[144 164 135 122 122 144  97 138  57] = <28>
[123 176 101 125 117 145 172  98 171] = <205>
[127  64 155 133 142 104  93 156 108] = <145>
which: [123 175 102 126 119 144 173  97 174] -> <205>
which: [144 164 135 123 122 144  97 138  57] -> <28>
which: [127  66 155 133 142 104  92 157 107] -> <145>

[128 130 123 124 181 127 128 129 129]  <13>
[102  94 121  94  82 168  80  97  96]  <33>
[134 133 135 140 138 120 139 134 134]  <219>
[107  99 125 103  91 160  90 102 102]  <145>
[128 130 123 124 128 127 128 129 129]  <167>
[128 125 134 132 128 129 128 127 127]  <28>
[119 118 122 114 112 141 111 118 118]  <205>
[137 142 124 135 144 114 144 140 140]  <38>
[154 166 124 154 174  87 174 161 161]  <78>
[101  90 129  99  81 169  81  95  95]  <31>
which: [107 101 127 101  90 161  89 101 102] -> <145>
which: [128 125 134 132 129 129 128 126 126] -> <28>

[128 120  87 130  74 130 131] : <219>
[126 136 157 128 170 128 126] : <145>
[132 122 100 131 110 129 130] : <31>
which: [129 121  82 131  74 130 131] -> <219>
which: [125 136 158 128 169 130 126] -> <145>

[130 132 123 131 133 124 133 131 133 125] : <102>
[143 130 119 149 133 128 126 114 112 108] : <31>
[107 140 124 121 134 127 137 139 141 142] : <145>
[113 137 121 127 134 125 134 134 133 135] : <38>
[130 133 123 133 133 125 132 128 128 124] : <28>
[116 136 132 108 131 129 138 147 151 145] : <34>
[158 123 140 155 128 140 128  98  99 105] : <78>
[125 165  87 163 161 110 147  94  91 108] : <205>
[134 132 121 139 133 126 130 124 124 122] : <13>
[166 123 123 184 131 150 124  67  77  84] : <33>
[136 135 119 144 135 130 129 120 118 116] : <219>
which: [131 134 122 133 134 124 132 128 129 124] -> <28>
which: [135 135 119 144 134 130 129 120 119 115] -> <219>
which: [113 136 120 127 133 125 135 134 133 135] -> <38>
which: [115 137 132 110 132 130 136 147 152 145] -> <34>
which: [135 132 121 139 134 126 129 123 124 122] -> <13>

[150 129 110  96  87 115 161 176 114 149 116  79 130 104  95 109 134 136
 143 130 120 136 118  93 124 134 103 116 145  83 145 143 122 114 124 160
 129 100 144  95 151 130 128  82 127 153 120 100 115 136 127 133 129 116
 127 103 150 118 105 121 110 171 113] = <31>
[135 132 121 120 119 128 135 140 127 138 128 118 135 118 116 122 133 134
 132 130 126 133 127 120 127 129 125 125 131 117 136 132 130 124 126 134
 121 118 138 107 140 126 126 111 125 132 129 115 128 129 121 131 124 123
 128 118 134 125 123 128 126 139 131] = <34>
[126 138 127 133 135 125 114 123 126 129 125 136 129 133 128 128 130 124
 135 126 132 130 135 128 125 137 134 133 126 122 128 125 131 132 124 131
 129 135 129 139 120 122 134 138 134 116 128 141 128 136 123 132 121 127
 130 127 125 123 128 129 123 131 131] = <38>
[132 122 124 124 123 121 129 142 128 122 126 121 117 129 132 128 125 129
 127 132 127 134 131 113 126 133 123 134 128 121 128 127 117 131 127 144
 131 129 111 147 125 132 133 130 140 132 122 130 126 138 129 127 134 131
 130 127 131 117 116 121 123 137 120] = <28>
[141 118 119 129 129 123 127 130 134 126 131 121 132 128 127 124 124 123
 131 122 135 125 129 126 134 122 120 121 127 131 128 133 141 115 129 123
 134 133 116 139 126 136 126 131 118 132 133 108 136 127 126 119 150 129
 125 130 132 139 124 128 131 129 131] = <145>
[ 91 123 171 158 159 154 104  81 134 112 142 173 129 153 168 147 140 132
  96 129 118 116 124 183 132 123 150 148 109 177 114 119 123 152 127  80
 114 144 116 131 115 115 124 166 130 111 147 148 140 108 129 128 122 146
 125 156 112 139 156 141 154  88 151] = <102>
which: [ 91 124 171 158 159 155 103  80 134 112 142 173 129 152 168 147 139 131
  96 129 118 117 124 181 132 123 149 148 109 178 114 119 123 152 127  80
 113 144 116 131 115 115 124 166 130 110 147 148 140 108 129 128 122 146
 125 157 112 140 155 141 153  89 151] -> <102>
which: [132 122 124 124 122 121 129 142 129 122 126 122 117 129 132 128 125 129
 127 132 127 134 130 113 126 133 122 135 128 120 128 126 117 131 128 144
 131 129 112 147 125 132 133 130 140 132 123 130 126 138 129 126 134 131
 130 127 131 118 116 121 124 136 120] -> <28>
which: [151 130 110  96  87 115 161 175 114 150 115  79 130 104  95 109 133 135
 143 130 121 137 119  93 124 133 103 117 145  83 146 143 122 113 123 160
 128 100 145  94 151 129 128  82 127 153 120 100 115 136 126 133 129 115
 126 104 150 117 104 121 110 171 114] -> <31>

[128 105 135 174 150] -> <219>
[105 128 121 128 105] -> <78>
[129 128 148 184 164] -> <13>
[135  99 116  79 100] -> <145>
which: [129 129 148 182 166] -> <13>
which: [105 129 121 128 105] -> <78>

[166  98  84  80 116 120 105 118 113 118 129 139 117 129 111 107 112 152
 167 144  89] : <167>
[ 89 160 176 177 140 137 151 138 146 140 133 112 139 126 142 148 145 108
  89 113 165] : <219>
[ 89 160 176 177 140 137 151 131 146 140 133 176 127 132 181 135 125 125
 103  99 167] : <102>
[ 89 160 176 177 140 137 151 138 146 140 133 176 127 132 181 135 125  74
 103  99 167] : <78>
[129 130 120 143 144 130 142 149 124 128  67 176 127 132 181 135 125  74
 103 154  96] : <31>
which: [ 89 159 176 176 138 138 151 138 147 141 133 112 140 126 141 149 144 109
  90 113 164] -> <219>
which: [ 89 160 176 177 140 138 151 131 146 140 133 176 126 131 181 135 124 126
 103  99 168] -> <102>
which: [ 90 159 176 176 140 134 150 138 146 140 132 177 127 132 183 135 125  73
 103  99 167] -> <78>

